Here is a tiny trained network, its code and every weight. The questions are about switching its units off for an input and a class, where a switched-off unit gives its printed mean instead of its output.

import numpy as np


def w(rows, s, z=0):
    codes = np.array(rows[::2]) - 128.0
    scale = np.full(codes.shape[1], s)
    scale[-1] = z or s
    return codes * scale


def norm(h):
    return h / np.sqrt((h * h).mean(-1, keepdims=True) + 1e-5)


def f(y):
    return np.maximum(y, 0)


def log_softmax(a):
    a = a - a.max(-1, keepdims=True)
    return a - np.log(np.exp(a).sum(-1, keepdims=True))


def net(x, mask):
    res = np.array(x, float).reshape(1, 7) / 4 @ E
    u = 0
    for l in range(2):
        y = f(norm(res) @ A[l][:, :-1].T + A[l][:, -1])
        res = res + np.where(mask[u : u + 8], y, B[l][:, -1]) @ B[l][:, :-1]
        u += 8
    return log_softmax(norm(res)[-1] @ U[:, :-1].T + U[:, -1])


A, B = {}, {}
E = w([
[72,132,211,113,93,159],'x0',
[79,170,80,196,155,92],'x1',
[132,94,137,174,32,84],'x2',
[117,151,111,160,152,147],'x3',
[140,145,143,198,120,119],'x4',
[145,149,70,136,103,108],'x5',
[101,1,142,98,126,152],'x6',
],0.007)
A[0] = w([
[100,125,111,60,23,177,238],'L0N1',
[94,192,87,134,91,101,43],'L0N2',
[94,97,73,30,69,198,161],'L0N3',
[103,172,174,25,235,188,252],'L0N4',
[188,183,73,148,151,220,146],'L0N5',
[56,101,66,30,219,2,162],'L0N6',
[31,169,64,128,64,141,152],'L0N7',
[228,192,151,179,188,194,87],'L0N8',
],0.0053,0.0022)
B[0] = w([
[35,156,139,176,87,218,209],'L0N1',
[166,202,132,123,120,64,165],'L0N2',
[123,69,58,85,7,152,196],'L0N3',
[188,116,119,119,107,135,253],'L0N4',
[147,80,141,147,248,76,189],'L0N5',
[100,108,140,207,103,148,202],'L0N6',
[1,167,216,133,87,140,188],'L0N7',
[91,11,143,60,200,114,187],'L0N8',
],0.0057,0.0047)
A[1] = w([
[162,155,137,146,153,93,73],'L1N1',
[100,115,201,100,186,244,242],'L1N2',
[166,103,77,47,182,100,118],'L1N3',
[163,128,128,120,186,168,39],'L1N4',
[249,105,78,173,24,161,251],'L1N5',
[176,106,163,148,156,121,67],'L1N6',
[40,254,109,96,108,176,229],'L1N7',
[96,174,148,88,56,130,92],'L1N8',
],0.0074,0.0019)
B[1] = w([
[163,150,85,89,142,128,158],'L1N1',
[160,155,123,187,91,98,254],'L1N2',
[180,126,179,143,147,137,195],'L1N3',
[121,2,141,153,134,161,162],'L1N4',
[112,157,136,108,151,175,243],'L1N5',
[169,81,148,206,182,113,150],'L1N6',
[162,115,199,144,94,115,241],'L1N7',
[189,118,104,141,107,113,191],'L1N8',
],0.0086,0.0052)
U = w([
[235,81,135,199,212,129,127],'0',
[177,245,69,147,154,40,120],'1',
[26,77,19,162,81,120,139],'2',
[150,72,50,2,61,200,139],'3',
[95,179,155,98,152,65,23],'4',
[32,164,113,49,150,102,2],'5',
[196,159,247,194,4,123,199],'6',
],0.0095,0.0064)

Each question gives the input, the list of numbers given to net, and the class t.
The units are the neurons (one row each of A and B). Each row of codes is followed by its name. A weight is (code - 128) times the scale printed after its matrix; where a second scale follows, it is the last column's (A, B and U).
mask holds one flag per neuron, layer by layer. A switched-off neuron (its flag False) gives its mean, the last column of its row in B, instead of its output. The means were averaged over made-up inputs and are rounded, as every weight is.
A unit's drop is (log p(t) with every unit on - log p(t) with that unit switched off) / (log p(t) with every unit on - log p(t) with every unit switched off).
The circuit of an input: a set's keep is (log p(t) with only the set's units on - log p(t) with every unit switched off) / (log p(t) with every unit on - log p(t) with every unit switched off). Starting from the 12 units with the biggest drops (on a tie, the unit counted first), units are removed one at a time, each time the one whose removal leaves the highest keep (on an exact tie, the one counted first), for as long as the keep stays at least 0.8.
circuit, biggest first: the units of the circuit, biggest drop first
k most important neurons of layer l: the k neurons of layer l with the biggest drops, biggest first
drop when u is switched off: that unit's drop, to one decimal
input [6,-1,-8,-2,-7,6,4], class 6: circuit, biggest first => (L1N2)
input [-4,1,6,-7,-5,-4,0], class 3: circuit, biggest first => (L1N2, L1N7)
input [-6,-4,1,-8,-4,2,-4], class 3: circuit, biggest first => (L1N2, L1N5)
input [-7,-4,2,-1,-2,-3,0], class 3: 2 most important neurons of layer 1 => (L1N2, L1N5)
input [-2,0,-8,-2,7,6,-5], class 0: circuit, biggest first => (L0N8, L1N4)
input [-8,-7,-5,-2,-5,6,-5], class 0: circuit, biggest first => (L1N3, L0N5)
input [-3,6,1,-4,7,0,5], class 2: 2 most important neurons of layer 0 => (L0N5, L0N4)
input [-4,5,0,-4,-1,-1,3], class 2: 2 most important neurons of layer 0 => (L0N6, L0N5)
input [1,-4,3,4,6,2,-5], class 1: 2 most important neurons of layer 1 => (L1N7, L1N1)
input [1,-1,5,5,4,6,8], class 2: 3 most important neurons of layer 1 => (L1N7, L1N3, L1N2)
input [0,1,0,0,5,1,-7], class 1: drop when L1N1 is switched off => 0.2
input [-3,-7,-2,-4,4,3,-7], class 0: drop when L1N2 is switched off => 0.0
